Below are the code and all the weights of a small trained network. Each question names an input and a class and asks about switching units off, where a switched-off unit gives its printed mean instead of its output.

import numpy as np


def w(rows, s, z=0):
    codes = np.array(rows[::2]) - 128.0
    scale = np.full(codes.shape[1], s)
    scale[-1] = z or s
    return codes * scale


def f(y):
    return np.maximum(y, 0)


def log_softmax(a):
    a = a - a.max(-1, keepdims=True)
    return a - np.log(np.exp(a).sum(-1, keepdims=True))


def net(x, mask):
    res = np.array(x, float).reshape(1, 7) / 4 @ E
    y = f(res @ A[0][:, :-1].T + A[0][:, -1])
    res = res + np.where(mask, y, B[0][:, -1]) @ B[0][:, :-1]
    return log_softmax(res[-1] @ U[:, :-1].T + U[:, -1])


A, B = {}, {}
E = w([
[129,127,127,128,129],'x0',
[139,196,158,17,159],'x1',
[113,180,30,125,78],'x2',
[254,148,166,150,87],'x3',
[127,128,128,128,128],'x4',
[128,128,127,128,128],'x5',
[147,193,124,207,198],'x6',
],0.014)
A[0] = w([
[190,135,100,128,84,156],'N0',
[108,182,149,160,167,106],'N1',
[127,109,155,127,159,76],'N2',
[141,152,109,124,102,110],'N3',
[123,105,160,124,144,49],'N4',
[176,153,124,144,141,148],'N5',
[143,110,118,82,94,96],'N6',
[107,125,119,124,146,82],'N7',
[144,83,186,133,159,80],'N8',
[118,97,171,129,159,97],'N9',
[153,134,141,119,109,110],'N10',
[112,110,153,91,58,62],'N11',
[129,141,80,125,94,82],'N12',
[184,128,115,123,121,100],'N13',
[149,134,126,126,133,85],'N14',
[126,149,128,147,144,5],'N15',
[164,97,115,146,122,88],'N16',
[126,206,90,91,99,114],'N17',
[136,160,112,169,178,91],'N18',
[150,78,104,171,117,43],'N19',
[148,160,118,63,150,64],'N20',
[135,199,171,57,148,35],'N21',
[138,142,146,158,188,85],'N22',
[150,141,129,83,168,48],'N23',
[146,126,138,153,99,97],'N24',
[131,147,84,129,104,104],'N25',
[158,66,98,116,110,24],'N26',
[105,165,100,126,85,107],'N27',
[140,109,145,126,148,33],'N28',
[190,138,168,139,99,98],'N29',
[128,134,111,134,154,95],'N30',
[178,139,124,107,130,39],'N31',
[140,148,67,129,115,71],'N32',
[138,106,112,103,111,33],'N33',
[132,159,76,126,112,137],'N34',
[129,94,167,134,177,83],'N35',
[104,61,96,198,126,64],'N36',
[105,76,167,94,78,56],'N37',
[140,150,130,161,186,86],'N38',
[110,96,159,93,62,72],'N39',
[126,141,100,128,117,105],'N40',
[5,110,104,141,168,151],'N41',
[131,88,142,102,130,83],'N42',
[108,147,78,168,73,106],'N43',
[158,159,153,144,73,142],'N44',
[119,189,121,156,126,87],'N45',
[92,134,115,92,168,122],'N46',
[62,132,109,134,168,122],'N47',
],0.019,0.0034)
B[0] = w([
[120,172,167,66,90,183],'N0',
[193,142,56,156,78,178],'N1',
[138,67,130,115,193,155],'N2',
[144,123,138,108,188,153],'N3',
[153,95,126,111,191,151],'N4',
[117,199,83,75,86,175],'N5',
[135,147,46,154,118,161],'N6',
[93,155,114,90,142,150],'N7',
[163,34,180,84,219,178],'N8',
[189,60,170,57,254,168],'N9',
[117,155,128,98,104,150],'N10',
[120,124,12,159,114,169],'N11',
[163,54,144,116,212,166],'N12',
[130,182,114,46,109,164],'N13',
[89,137,99,113,128,141],'N14',
[138,111,102,147,75,144],'N15',
[87,178,166,141,82,157],'N16',
[128,31,187,158,156,189],'N17',
[168,158,47,180,54,181],'N18',
[21,144,184,191,111,176],'N19',
[86,133,173,201,110,177],'N20',
[36,135,206,242,105,201],'N21',
[178,74,72,165,75,175],'N22',
[60,134,163,236,124,163],'N23',
[107,176,191,103,61,155],'N24',
[203,68,165,127,217,164],'N25',
[127,137,76,170,70,156],'N26',
[200,83,175,101,195,168],'N27',
[152,123,144,122,180,143],'N28',
[127,165,146,39,105,187],'N29',
[109,128,86,113,98,144],'N30',
[112,178,146,92,66,157],'N31',
[149,57,145,112,236,168],'N32',
[164,116,72,169,96,144],'N33',
[192,70,157,130,205,173],'N34',
[208,54,147,101,223,172],'N35',
[9,156,191,188,119,207],'N36',
[190,116,52,167,78,178],'N37',
[163,114,33,162,106,176],'N38',
[194,173,48,201,103,173],'N39',
[173,105,156,119,207,150],'N40',
[125,225,145,29,70,251],'N41',
[173,141,107,158,155,154],'N42',
[117,61,176,126,178,187],'N43',
[110,163,147,33,80,173],'N44',
[184,126,54,158,172,168],'N45',
[101,207,139,91,86,181],'N46',
[112,182,113,33,109,197],'N47',
],0.0067,0.024)
U = w([
[126,191,122,17,97,76],'0',
[175,59,141,105,170,9],'1',
[172,134,8,167,99,167],'2',
[71,141,178,190,112,251],'3',
],0.016,0.0013)

Each question gives the input, the list of numbers given to net, and the class t.
The units are the neurons (one row each of A and B). Each row of codes is followed by its name. A weight is (code - 128) times the scale printed after its matrix; where a second scale follows, it is the last column's (A, B and U).
mask holds one flag per neuron, in row order. A switched-off neuron (its flag False) gives its mean, the last column of its row in B, instead of its output. The means were averaged over made-up inputs and are rounded, as every weight is.
A unit's drop is (log p(t) with every unit on - log p(t) with that unit switched off) / (log p(t) with every unit on - log p(t) with every unit switched off).
The circuit of an input: a set's keep is (log p(t) with only the set's units on - log p(t) with every unit switched off) / (log p(t) with every unit on - log p(t) with every unit switched off). Starting from the 12 units with the biggest drops (on a tie, the unit counted first), units are removed one at a time, each time the one whose removal leaves the highest keep (on an exact tie, the one counted first), for as long as the keep stays at least 0.8.
circuit, biggest first: the units of the circuit, biggest drop first
top k neurons: the k neurons with the biggest drops, biggest first
drop when u is switched off: that unit's drop, to one decimal
input [7,8,-5,7,-4,0,3], class 3: circuit, biggest first : [N21]
input [5,2,-2,6,0,0,-7], class 2: circuit, biggest first : [N39 N11]
input [6,1,5,4,5,-5,0], class 1: circuit, biggest first : [N41 N17]
input [4,7,-7,6,4,-3,-5], class 1: top 4 neurons : [N8 N41 N36 N9]
input [-2,6,-4,3,4,-7,6], class 2: circuit, biggest first : [N38 N22]
input [0,8,3,-3,6,0,-8], class 2: circuit, biggest first : [N11 N39]
input [3,8,0,0,7,2,-7], class 3: top 3 neurons : [N21 N20 N23]
input [5,-8,-3,6,-2,0,-7], class 3: top 4 neurons : [N19 N36 N16 N24]
input [-4,-1,1,7,-2,-3,7], class 0: top 2 neurons : [N29 N44]
input [6,-7,3,6,-4,8,3], class 3: top 2 neurons : [N19 N41]
input [-4,-1,0,7,-4,-6,-8], class 2: top 3 neurons : [N39 N11 N41]
input [0,-7,7,7,4,2,-1], class 0: top 2 neurons : [N0 N44]
input [-3,4,-2,2,8,-8,7], class 2: drop when N40 is switched off : 0.0
input [-8,-5,-4,8,6,4,7], class 0: circuit, biggest first : [N29]
input [-6,8,6,-3,7,-1,5], class 3: drop when N21 is switched off : 0.5
input [3,1,-6,7,-7,8,4], class 0: drop when N29 is switched off : 0.1
input [-3,-2,-3,3,4,3,-1], class 0: top 3 neurons : [N17 N34 N43]
